Below are the code and all the weights of a small trained network. Each question names an input and a class and asks about switching units off, where a switched-off unit gives its printed mean instead of its output.

import numpy as np


def w(rows, s, z=0):
    codes = np.array(rows[::2]) - 128.0
    scale = np.full(codes.shape[1], s)
    scale[-1] = z or s
    return codes * scale


def f(y):
    return np.maximum(y, 0)


def log_softmax(a):
    a = a - a.max(-1, keepdims=True)
    return a - np.log(np.exp(a).sum(-1, keepdims=True))


def net(x, mask):
    res = np.array(x, float).reshape(1, 4) / 4 @ E
    y = f(res @ A[0][:, :-1].T + A[0][:, -1])
    res = res + np.where(mask, y, B[0][:, -1]) @ B[0][:, :-1]
    return log_softmax(res[-1] @ U[:, :-1].T + U[:, -1])


A, B = {}, {}
E = w([
[251,145,44,172],'x0',
[107,24,122,255],'x1',
[130,130,127,128],'x2',
[28,208,50,170],'x3',
],0.0073)
A[0] = w([
[50,117,181,107,108],'N0',
[187,160,36,169,72],'N1',
[154,229,139,2,248],'N2',
[206,145,68,168,87],'N3',
[76,57,135,157,127],'N4',
[195,69,189,91,123],'N5',
[51,182,36,157,126],'N6',
[50,126,191,116,101],'N7',
],0.0091,0.0016)
B[0] = w([
[233,199,206,101,187],'N0',
[208,127,230,104,208],'N1',
[45,88,197,245,254],'N2',
[154,123,221,106,204],'N3',
[134,139,193,170,190],'N4',
[45,36,77,62,214],'N5',
[86,4,156,2,215],'N6',
[223,210,223,94,188],'N7',
],0.0074)
U = w([
[217,175,169,85,69],'0',
[85,60,108,34,100],'1',
[87,120,150,245,121],'2',
[132,135,120,128,234],'3',
[135,176,75,145,146],'4',
[138,210,11,140,2],'5',
],0.012,0.0067)

Each question gives the input, the list of numbers given to net, and the class t.
The units are the neurons (one row each of A and B). Each row of codes is followed by its name. A weight is (code - 128) times the scale printed after its matrix; where a second scale follows, it is the last column's (A, B and U).
mask holds one flag per neuron, in row order. A switched-off neuron (its flag False) gives its mean, the last column of its row in B, instead of its output. The means were averaged over made-up inputs and are rounded, as every weight is.
A unit's drop is (log p(t) with every unit on - log p(t) with that unit switched off) / (log p(t) with every unit on - log p(t) with every unit switched off).
The circuit of an input: a set's keep is (log p(t) with only the set's units on - log p(t) with every unit switched off) / (log p(t) with every unit on - log p(t) with every unit switched off). Starting from all 8 units, units are removed one at a time, each time the one whose removal leaves the highest keep (on an exact tie, the one counted first), for as long as the keep stays at least 0.8.
units of the circuit, in order: the units of the circuit, biggest drop first
most important unit: the unit with the biggest drop
k most important neurons: the k neurons with the biggest drops, biggest first
drop when u is switched off: that unit's drop, to one decimal
input [8,-1,-2,7], class 0: 4 most important neurons	N1; N5; N3; N2
input [-5,-3,-3,3], class 0: units of the circuit, in order	N7
input [1,-3,0,0], class 4: units of the circuit, in order	N6; N1
input [-7,-2,-3,7], class 0: 2 most important neurons	N7; N0
input [4,-8,-1,6], class 2: 2 most important neurons	N2; N5
input [1,1,0,-2], class 4: 3 most important neurons	N6; N2; N1
input [-3,-5,6,-7], class 1: 2 most important neurons	N5; N4
input [-7,-6,-7,-2], class 0: 2 most important neurons	N7; N0
input [-3,5,-1,8], class 1: 2 most important neurons	N6; N2
input [-5,7,-8,7], class 3: 2 most important neurons	N2; N6
input [0,-7,-7,-4], class 2: 2 most important neurons	N2; N6
input [1,2,-5,-5], class 1: 2 most important neurons	N5; N2
input [-7,-2,-1,5], class 0: 3 most important neurons	N7; N0; N5
input [-4,2,4,-3], class 0: most important unit	N2
input [-8,-8,-8,-1], class 0: 2 most important neurons	N7; N0
input [0,-8,-4,-2], class 2: drop when N2 is switched off	0.6
input [8,4,3,6], class 0: drop when N4 is switched off	0.0
input [2,-6,4,7], class 1: drop when N6 is switched off	2.1
